Below is a small trained network, with its code and all its weights. Each question gives an input and a class and asks what happens when units are switched off, that is, made to give their printed mean instead of their output.

import numpy as np


def w(rows, s, z=0):
    codes = np.array(rows[::2]) - 128.0
    scale = np.full(codes.shape[1], s)
    scale[-1] = z or s
    return codes * scale


def f(y):
    return np.maximum(y, 0)


def log_softmax(a):
    a = a - a.max(-1, keepdims=True)
    return a - np.log(np.exp(a).sum(-1, keepdims=True))


def net(x, mask):
    res = np.array(x, float).reshape(1, 7) / 4 @ E
    y = f(res @ A[0][:, :-1].T + A[0][:, -1])
    res = res + np.where(mask, y, B[0][:, -1]) @ B[0][:, :-1]
    return log_softmax(res[-1] @ U[:, :-1].T + U[:, -1])


A, B = {}, {}
E = w([
[192,72,33,180,134,207,172,70,64],'x0',
[81,64,234,147,197,76,142,161,151],'x1',
[129,189,54,144,186,109,45,144,106],'x2',
[104,175,107,192,149,112,63,123,45],'x3',
[179,141,74,156,125,179,155,205,176],'x4',
[149,19,90,50,129,182,189,254,66],'x5',
[35,107,136,134,48,102,87,133,73],'x6',
],0.0087)
A[0] = w([
[140,104,86,202,105,161,127,42,49,42],'neuron 0',
[103,113,145,138,254,57,63,151,94,195],'neuron 1',
[181,205,97,76,139,93,80,154,194,117],'neuron 2',
[176,169,180,170,171,118,139,37,222,254],'neuron 3',
[231,139,34,161,169,229,144,198,128,73],'neuron 4',
[155,26,130,75,155,150,210,153,145,149],'neuron 5',
],0.0075,0.0032)
B[0] = w([
[115,193,42,122,159,157,27,104,65,199],'neuron 0',
[72,135,180,123,109,44,136,165,165,217],'neuron 1',
[104,138,71,132,134,156,99,44,96,195],'neuron 2',
[87,133,254,136,99,62,141,216,212,246],'neuron 3',
[74,199,141,110,114,35,64,108,87,253],'neuron 4',
[159,84,158,162,124,190,187,170,183,225],'neuron 5',
],0.009,0.011)
U = w([
[54,152,175,131,124,18,92,114,128,239],'0',
[213,47,167,135,146,226,253,174,171,111],'1',
[170,152,23,127,161,199,85,48,53,1],'2',
],0.0077,0.0033)

Each question gives the input, the list of numbers given to net, and the class t.
The units are the neurons (one row each of A and B). Each row of codes is followed by its name. A weight is (code - 128) times the scale printed after its matrix; where a second scale follows, it is the last column's (A, B and U).
mask holds one flag per neuron, in row order. A switched-off neuron (its flag False) gives its mean, the last column of its row in B, instead of its output. The means were averaged over made-up inputs and are rounded, as every weight is.
A unit's drop is (log p(t) with every unit on - log p(t) with that unit switched off) / (log p(t) with every unit on - log p(t) with every unit switched off).
The circuit of an input: a set's keep is (log p(t) with only the set's units on - log p(t) with every unit switched off) / (log p(t) with every unit on - log p(t) with every unit switched off). Starting from all 6 units, units are removed one at a time, each time the one whose removal leaves the highest keep (on an exact tie, the one counted first), for as long as the keep stays at least 0.8.
circuit, biggest first: the units of the circuit, biggest drop first
k most important neurons: the k neurons with the biggest drops, biggest first
drop of u: that unit's drop, to one decimal
input [6,-6,-4,4,7,-8,-6], class 0: circuit, biggest first : neuron 3
input [0,-7,6,0,-1,5,5], class 2: 2 most important neurons : neuron 3; neuron 1
input [-2,-8,3,-1,4,4,-1], class 2: 3 most important neurons : neuron 3; neuron 1; neuron 2
input [6,4,4,-2,-8,3,-2], class 2: 3 most important neurons : neuron 3; neuron 0; neuron 4
input [6,-7,-6,-1,6,-2,-1], class 2: 3 most important neurons : neuron 0; neuron 1; neuron 3
input [7,1,-4,-2,-8,-1,-2], class 2: 2 most important neurons : neuron 0; neuron 1
input [3,-5,-8,-4,-7,-4,-7], class 1: 2 most important neurons : neuron 4; neuron 1
input [-6,5,-3,4,-1,6,-6], class 1: 2 most important neurons : neuron 4; neuron 5
input [2,-5,-1,2,0,5,-4], class 2: 3 most important neurons : neuron 3; neuron 1; neuron 4
input [-7,-3,-5,-5,-1,0,-8], class 1: drop of neuron 4 : 0.2
input [-1,-8,2,0,6,-8,7], class 2: drop of neuron 1 : 0.2
input [-7,5,-5,5,-7,8,-6], class 1: drop of neuron 4 : 0.3
input [5,-7,5,3,-7,-5,-2], class 2: drop of neuron 0 : 1.0
input [6,-7,-4,-2,4,-4,-8], class 0: circuit, biggest first : neuron 4
